The symbols move the objects like this.
FQ ! TM
FQ § BM
FQ ~ FG
FQ % HB
GD ! QM
GD § TD
GD ~ BM
GD % FT
GD & FG
JT ! ZS
JT ~ HR
JT % CD
JT & GS
QM ! MD
QM § ZZ
QM ~ LD
QM % GD
QM & SL
RG ! DC
RG § SJ
RG ~ LG
RG % MH
RG & HF
SL ! BL
SL § QM
SL ~ TM
SL % FG
DC ! LC
DC § HR
DC ~ GS
DC % RG
DC & BZ
HG ! PQ
HG § HF
HG ~ NF
HG % GT
HG & NM
NG ! LG
NG § GF
NG ~ MH
NG % JZ
NG & SZ
SJ ! HR
SJ ~ CD
SJ % DH
SJ & RG
CD ! JT
CD ~ SJ
CD % GF
CD & LG
GQ ! NF
GQ § SZ
GQ ~ GT
GQ % ZZ
GQ & MD
FG ! SL
FG § GD
FG ~ FQ
FG % LH
SN ! DH
SN ~ ZS
SN % HR
SN & LC
LH ! FG
LH § FT
LH ~ HB
LH % BL
BM ! LD
BM § PQ
BM ~ GD
BM % NM
BM & FQ
HJ ! HT
HJ § LG
HJ ~ HF
HJ % SZ
HJ & NF
MH ! RG
MH § DH
MH ~ NG
MH % LC
MH & CP
CP ! HF
CP § MH
CP ~ SZ
CP % TQ
CP & GT
LD ! NC
LD § MF
LD ~ QM
LD % BM
LD & TM
FT ! GD
FT § NF
FT ~ NM
FT % MD
FT & LH
HF ! BZ
HF § RG
HF ~ HJ
HF % CP
HF & HG
GS ! JZ
GS § JT
GS ~ DC
GS % LG
GS & HT
ZJ ! SZ
ZJ § JZ
ZJ ~ TQ
ZJ % HT
ZJ & ZZ
ZZ ! GQ
ZZ § ZJ
ZZ ~ MF
ZZ % TD
ZZ & QM
BL ! LH
BL § MD
BL ~ PH
BL % SL
NC ! NM
NC § GT
NC ~ MD
NC % LD
NC & PH
ZS ! GF
ZS ~ SN
ZS % JT
ZS & JZ
MD ! FT
MD § GQ
MD ~ NC
MD % QM
MD & BL
LG ! GS
LG § CD
LG ~ RG
LG % NG
LG & HJ
BZ ! TQ
BZ § DC
BZ ~ HT
BZ % HF
BZ & PQ
HT ! ZJ
HT § GS
HT ~ BZ
HT % HJ
HT & TD
LC ! MH
LC § SN
LC ~ JZ
LC % DC
LC & TQ
PH ! HB
PH § NC
PH ~ BL
PH % TM
GT ! HG
GT § CP
GT ~ GQ
GT % MF
GT & NC
MF ! GT
MF § TQ
MF ~ ZZ
MF % PQ
MF & LD
SZ ! HJ
SZ § NG
SZ ~ CP
SZ % ZJ
SZ & GQ
JZ ! NG
JZ § ZS
JZ ~ LC
JZ % GS
JZ & ZJ
PQ ! MF
PQ § BZ
PQ ~ TD
PQ % HG
PQ & BM
HR ! SN
HR ~ JT
HR % SJ
HR & DC
TQ ! CP
TQ § LC
TQ ~ ZJ
TQ % BZ
TQ & MF
TM ! PH
TM § LD
TM ~ SL
TM % FQ
HB ! FQ
HB § NM
HB ~ LH
HB % PH
DH ! SJ
DH ~ GF
DH % SN
DH & MH
NM ! BM
NM § HG
NM ~ FT
NM % NC
NM & HB
TD ! ZZ
TD § HT
TD ~ PQ
TD % NF
TD & GD
NF ! TD
NF § HJ
NF ~ HG
NF % GQ
NF & FT
GF ! CD
GF ~ DH
GF % ZS
GF & NG

In the rows, 516 stands for zero.

The rows follow the links: the fewer symbols apart two objects are, the more alike their rows tend to be.

Each row, then its object:
[306, 440, 326, 339, 456, 438, 643, 452, 556, 492, 603, 417, 356, 730, 697, 223, 696, 502, 759, 736, 602, 323, 431, 579, 365, 308, 691, 534, 412, 801, 826, 745, 611, 357, 459, 689, 519, 584, 749, 491, 637, 579, 554, 464, 385, 480, 674, 549, 748, 555, 589, 579, 423, 208, 230, 423, 497, 536, 488]: ZS
[218, 592, 454, 298, 347, 304, 668, 564, 407, 275, 341, 664, 317, 743, 789, 352, 755, 584, 827, 667, 507, 499, 448, 554, 412, 450, 621, 524, 439, 570, 789, 608, 580, 259, 546, 757, 474, 487, 716, 502, 709, 415, 477, 544, 503, 559, 658, 567, 693, 482, 654, 317, 362, 361, 282, 329, 370, 559, 279]: GF
[532, 712, 615, 476, 604, 428, 563, 320, 286, 370, 394, 873, 584, 350, 454, 626, 539, 848, 293, 438, 670, 565, 445, 519, 380, 583, 551, 594, 446, 170, 394, 554, 546, 479, 614, 477, 393, 529, 369, 690, 309, 278, 459, 614, 662, 669, 317, 578, 263, 410, 669, 396, 721, 465, 829, 754, 438, 525, 429]: GT
[797, 578, 734, 700, 563, 613, 271, 546, 559, 552, 392, 726, 654, 423, 364, 660, 398, 559, 247, 261, 341, 717, 646, 532, 707, 695, 310, 611, 572, 234, 265, 307, 509, 665, 555, 344, 506, 548, 350, 467, 452, 547, 521, 516, 606, 592, 386, 437, 289, 470, 558, 494, 572, 898, 783, 531, 577, 466, 512]: HB
[616, 338, 295, 612, 720, 625, 503, 407, 565, 867, 669, 415, 749, 417, 462, 363, 480, 512, 240, 397, 606, 633, 223, 432, 564, 483, 617, 450, 686, 531, 476, 609, 384, 758, 298, 354, 656, 711, 422, 617, 290, 529, 621, 477, 353, 588, 384, 363, 495, 488, 337, 647, 432, 622, 528, 609, 607, 884, 687]: BZ
[662, 466, 745, 610, 410, 641, 453, 507, 624, 461, 610, 352, 412, 511, 353, 713, 376, 403, 585, 647, 480, 231, 938, 674, 562, 482, 363, 545, 314, 721, 443, 412, 690, 409, 666, 494, 450, 365, 541, 372, 623, 737, 484, 385, 564, 284, 571, 618, 504, 599, 635, 656, 726, 318, 576, 582, 640, 20, 599]: SL
[545, 454, 651, 580, 444, 625, 561, 500, 577, 428, 708, 237, 351, 449, 388, 711, 344, 407, 606, 719, 567, 214, 864, 576, 419, 447, 483, 466, 299, 748, 488, 479, 663, 396, 708, 523, 429, 328, 543, 417, 677, 698, 435, 458, 555, 280, 599, 644, 567, 618, 609, 674, 672, 200, 537, 634, 596, 72, 668]: QM
[509, 374, 220, 570, 681, 548, 483, 431, 586, 844, 611, 456, 690, 507, 561, 236, 572, 549, 288, 425, 603, 639, 182, 439, 527, 445, 690, 489, 684, 573, 548, 699, 382, 725, 263, 406, 657, 789, 482, 601, 289, 495, 652, 487, 337, 630, 363, 386, 521, 475, 382, 641, 388, 578, 495, 558, 550, 957, 610]: DC
[753, 624, 658, 663, 618, 585, 372, 559, 502, 586, 378, 729, 676, 356, 408, 692, 430, 608, 247, 247, 380, 742, 552, 466, 683, 730, 378, 574, 695, 169, 320, 346, 404, 700, 516, 318, 515, 521, 342, 537, 382, 435, 495, 568, 608, 620, 380, 461, 297, 502, 464, 428, 572, 925, 767, 557, 516, 631, 507]: NM
[289, 696, 608, 314, 375, 341, 750, 623, 382, 130, 430, 594, 302, 560, 596, 676, 563, 500, 835, 689, 512, 417, 629, 490, 380, 491, 501, 490, 405, 524, 643, 476, 580, 275, 712, 762, 398, 249, 615, 510, 773, 401, 343, 616, 610, 463, 682, 633, 651, 514, 547, 276, 498, 281, 388, 410, 386, 344, 334]: SZ

Each walk starts at a row. The symbols on each line, taken left to right, move it on to the next object.
Answer with the object's row; about right is enough.
start [469, 384, 254, 497, 662, 473, 487, 420, 628, 815, 562, 532, 622, 585, 663, 129, 647, 551, 405, 440, 587, 608, 165, 497, 519, 459, 683, 527, 631, 560, 629, 739, 436, 636, 235, 473, 660, 841, 556, 566, 308, 528, 690, 491, 334, 655, 422, 408, 568, 467, 464, 664, 317, 597, 380, 499, 529, 868, 522]
% & ! ! § % % -> [391, 561, 350, 413, 577, 384, 499, 513, 483, 598, 347, 766, 602, 618, 762, 226, 680, 699, 444, 350, 470, 783, 180, 517, 550, 556, 613, 599, 703, 341, 606, 599, 413, 621, 309, 531, 599, 769, 575, 593, 384, 342, 559, 576, 465, 739, 465, 393, 498, 480, 481, 375, 327, 790, 449, 373, 431, 932, 361]
& ! & ! % & -> [717, 349, 432, 680, 683, 656, 379, 441, 586, 851, 680, 376, 751, 347, 329, 478, 418, 514, 143, 376, 546, 616, 326, 439, 592, 526, 557, 434, 651, 467, 368, 532, 395, 811, 365, 283, 608, 663, 359, 565, 244, 585, 593, 499, 431, 567, 366, 373, 424, 517, 303, 713, 534, 667, 649, 682, 638, 718, 730]
start [462, 462, 567, 504, 431, 593, 669, 493, 564, 391, 745, 199, 397, 515, 433, 675, 431, 372, 700, 783, 646, 257, 757, 543, 396, 357, 503, 439, 341, 819, 551, 561, 633, 323, 674, 605, 466, 292, 616, 469, 664, 684, 438, 482, 505, 321, 670, 631, 672, 597, 519, 625, 623, 83, 396, 638, 537, 205, 625]
~ % & % ! § % -> [643, 574, 527, 572, 642, 542, 413, 575, 467, 590, 390, 717, 700, 363, 455, 647, 470, 609, 267, 249, 440, 802, 337, 398, 621, 701, 433, 517, 687, 180, 326, 408, 347, 698, 423, 386, 572, 551, 329, 593, 367, 326, 479, 643, 593, 653, 369, 426, 358, 440, 368, 400, 504, 912, 744, 519, 509, 788, 498]
§ & § % & § % -> [495, 456, 360, 532, 654, 530, 610, 233, 363, 712, 693, 565, 604, 411, 446, 397, 490, 808, 216, 555, 801, 389, 327, 514, 336, 426, 780, 516, 458, 523, 569, 775, 595, 581, 432, 393, 544, 710, 434, 687, 146, 454, 574, 449, 507, 592, 350, 493, 457, 410, 655, 704, 598, 205, 653, 921, 559, 580, 611]
start [286, 457, 383, 390, 462, 467, 710, 477, 498, 455, 650, 299, 376, 647, 643, 376, 605, 419, 781, 766, 647, 306, 495, 546, 327, 332, 655, 417, 388, 872, 747, 722, 613, 315, 510, 691, 514, 475, 702, 495, 638, 584, 512, 456, 416, 406, 661, 566, 748, 539, 552, 558, 501, 112, 265, 501, 529, 409, 551]
§ ! ! & § -> [297, 543, 374, 356, 429, 396, 576, 746, 602, 446, 318, 543, 419, 723, 765, 312, 685, 411, 805, 557, 378, 654, 369, 506, 546, 528, 495, 494, 656, 591, 720, 502, 402, 469, 441, 728, 556, 508, 668, 449, 730, 454, 528, 549, 430, 560, 675, 512, 696, 542, 406, 300, 237, 658, 178, 155, 401, 757, 341]
& ! & ! % & -> [558, 341, 473, 559, 479, 649, 568, 724, 709, 612, 653, 80, 496, 498, 402, 594, 359, 109, 662, 610, 383, 421, 651, 447, 596, 482, 425, 373, 575, 851, 512, 402, 397, 581, 556, 502, 602, 309, 543, 411, 745, 755, 495, 506, 426, 292, 718, 466, 699, 628, 237, 612, 475, 531, 332, 393, 617, 439, 682]
start [680, 426, 576, 655, 447, 693, 467, 701, 728, 609, 666, 125, 467, 484, 371, 686, 340, 130, 605, 555, 377, 425, 732, 501, 661, 524, 348, 422, 518, 785, 438, 364, 453, 571, 541, 469, 565, 336, 511, 375, 737, 744, 496, 468, 461, 299, 661, 517, 636, 627, 305, 664, 567, 571, 454, 405, 658, 332, 705]
% § ~ § -> [544, 584, 450, 505, 636, 445, 479, 569, 460, 629, 372, 783, 699, 418, 504, 503, 569, 645, 290, 290, 465, 856, 209, 414, 608, 651, 516, 501, 690, 200, 428, 480, 292, 702, 386, 427, 542, 602, 395, 638, 374, 311, 514, 684, 508, 693, 434, 423, 399, 430, 358, 384, 413, 867, 641, 458, 451, 894, 444]
~ % ! % & & -> [461, 687, 755, 474, 339, 459, 579, 619, 456, 185, 427, 578, 344, 512, 468, 843, 444, 470, 709, 614, 431, 411, 869, 520, 503, 577, 353, 560, 354, 456, 458, 371, 609, 327, 777, 632, 346, 236, 549, 427, 768, 524, 366, 575, 674, 399, 630, 676, 496, 539, 629, 396, 656, 434, 569, 477, 454, 118, 424]
start [394, 472, 271, 428, 578, 423, 587, 256, 439, 651, 595, 644, 550, 601, 706, 143, 720, 775, 405, 561, 766, 455, 223, 546, 357, 343, 770, 575, 462, 564, 699, 815, 599, 489, 325, 545, 597, 798, 581, 593, 285, 438, 664, 434, 444, 670, 426, 488, 521, 458, 678, 661, 435, 296, 474, 654, 502, 723, 490]
! ! & & % -> [416, 686, 505, 392, 575, 373, 601, 296, 242, 407, 392, 903, 558, 363, 566, 538, 622, 898, 358, 408, 708, 603, 310, 464, 387, 539, 624, 570, 496, 169, 504, 612, 547, 474, 509, 475, 409, 609, 423, 705, 293, 262, 474, 604, 584, 734, 375, 525, 338, 382, 675, 357, 603, 453, 717, 768, 408, 629, 380]
~ ! ! ! & § -> [340, 453, 414, 406, 436, 511, 723, 444, 504, 426, 735, 221, 344, 577, 497, 535, 489, 407, 791, 804, 660, 231, 611, 515, 356, 329, 582, 406, 364, 836, 663, 647, 606, 347, 622, 662, 485, 368, 630, 489, 617, 640, 463, 485, 448, 359, 687, 628, 756, 591, 479, 630, 567, 74, 340, 569, 523, 326, 604]
start [430, 560, 379, 479, 641, 428, 508, 540, 422, 580, 339, 751, 671, 538, 609, 341, 645, 675, 423, 302, 486, 798, 198, 413, 536, 616, 571, 487, 733, 251, 544, 528, 362, 661, 343, 483, 570, 687, 458, 612, 357, 311, 542, 612, 476, 740, 411, 434, 438, 449, 419, 372, 331, 807, 525, 406, 411, 962, 379]
% § % & ! ! % -> [358, 670, 424, 364, 561, 386, 593, 311, 255, 424, 373, 901, 529, 521, 660, 396, 715, 890, 441, 438, 727, 613, 245, 484, 372, 519, 700, 569, 519, 249, 592, 674, 550, 435, 490, 556, 489, 715, 514, 709, 326, 273, 535, 550, 537, 753, 376, 500, 426, 362, 698, 352, 531, 469, 607, 641, 382, 747, 376]
~ ~ ! ~ ! -> [377, 346, 337, 447, 487, 519, 614, 679, 656, 627, 633, 170, 484, 654, 614, 301, 573, 190, 704, 654, 412, 467, 410, 442, 517, 395, 558, 375, 577, 855, 686, 553, 407, 490, 388, 610, 611, 495, 683, 436, 694, 633, 537, 514, 338, 388, 720, 424, 786, 603, 267, 563, 284, 455, 195, 296, 579, 648, 571]
start [798, 409, 527, 776, 696, 718, 323, 452, 621, 826, 703, 366, 713, 357, 260, 562, 342, 452, 166, 390, 512, 526, 487, 469, 612, 565, 453, 523, 643, 473, 286, 462, 479, 734, 423, 283, 589, 653, 367, 544, 331, 623, 612, 475, 509, 509, 387, 419, 379, 508, 402, 758, 605, 716, 704, 660, 665, 523, 696]
§ & ~ ~ ! -> [729, 427, 581, 673, 600, 643, 417, 226, 467, 638, 662, 519, 588, 315, 309, 640, 406, 715, 215, 489, 742, 351, 568, 587, 432, 464, 575, 593, 380, 445, 357, 625, 681, 546, 572, 339, 486, 634, 375, 588, 249, 561, 573, 386, 579, 461, 312, 523, 342, 469, 712, 760, 763, 323, 777, 916, 608, 341, 667]
§ ! ~ & ~ & -> [741, 650, 760, 644, 537, 539, 374, 390, 411, 423, 416, 827, 553, 419, 378, 666, 459, 766, 301, 385, 530, 524, 725, 590, 559, 679, 400, 653, 371, 177, 298, 432, 642, 470, 648, 413, 446, 553, 364, 515, 386, 457, 498, 468, 663, 549, 325, 580, 205, 493, 769, 536, 733, 632, 800, 714, 495, 291, 500]
start [377, 567, 509, 366, 395, 456, 626, 819, 567, 316, 395, 435, 478, 590, 591, 640, 526, 273, 831, 545, 255, 661, 524, 409, 612, 603, 366, 397, 677, 557, 564, 333, 374, 492, 578, 656, 523, 288, 576, 457, 857, 452, 397, 629, 518, 454, 727, 543, 682, 601, 225, 260, 345, 713, 302, 182, 453, 620, 436]
& ~ & % -> [618, 690, 703, 547, 559, 503, 433, 358, 344, 386, 419, 853, 565, 337, 406, 710, 449, 812, 280, 371, 621, 559, 614, 559, 444, 634, 471, 595, 476, 136, 342, 482, 634, 500, 616, 438, 400, 517, 374, 604, 303, 341, 472, 546, 695, 602, 370, 556, 243, 428, 755, 462, 726, 524, 866, 760, 474, 367, 482]
§ § & ~ ! & -> [592, 585, 700, 536, 441, 551, 492, 802, 594, 340, 396, 436, 456, 515, 435, 774, 414, 260, 691, 448, 199, 578, 785, 502, 675, 675, 260, 478, 588, 489, 375, 220, 409, 514, 704, 533, 496, 230, 477, 389, 835, 579, 383, 606, 598, 367, 662, 538, 573, 622, 345, 367, 483, 769, 453, 227, 514, 329, 484]
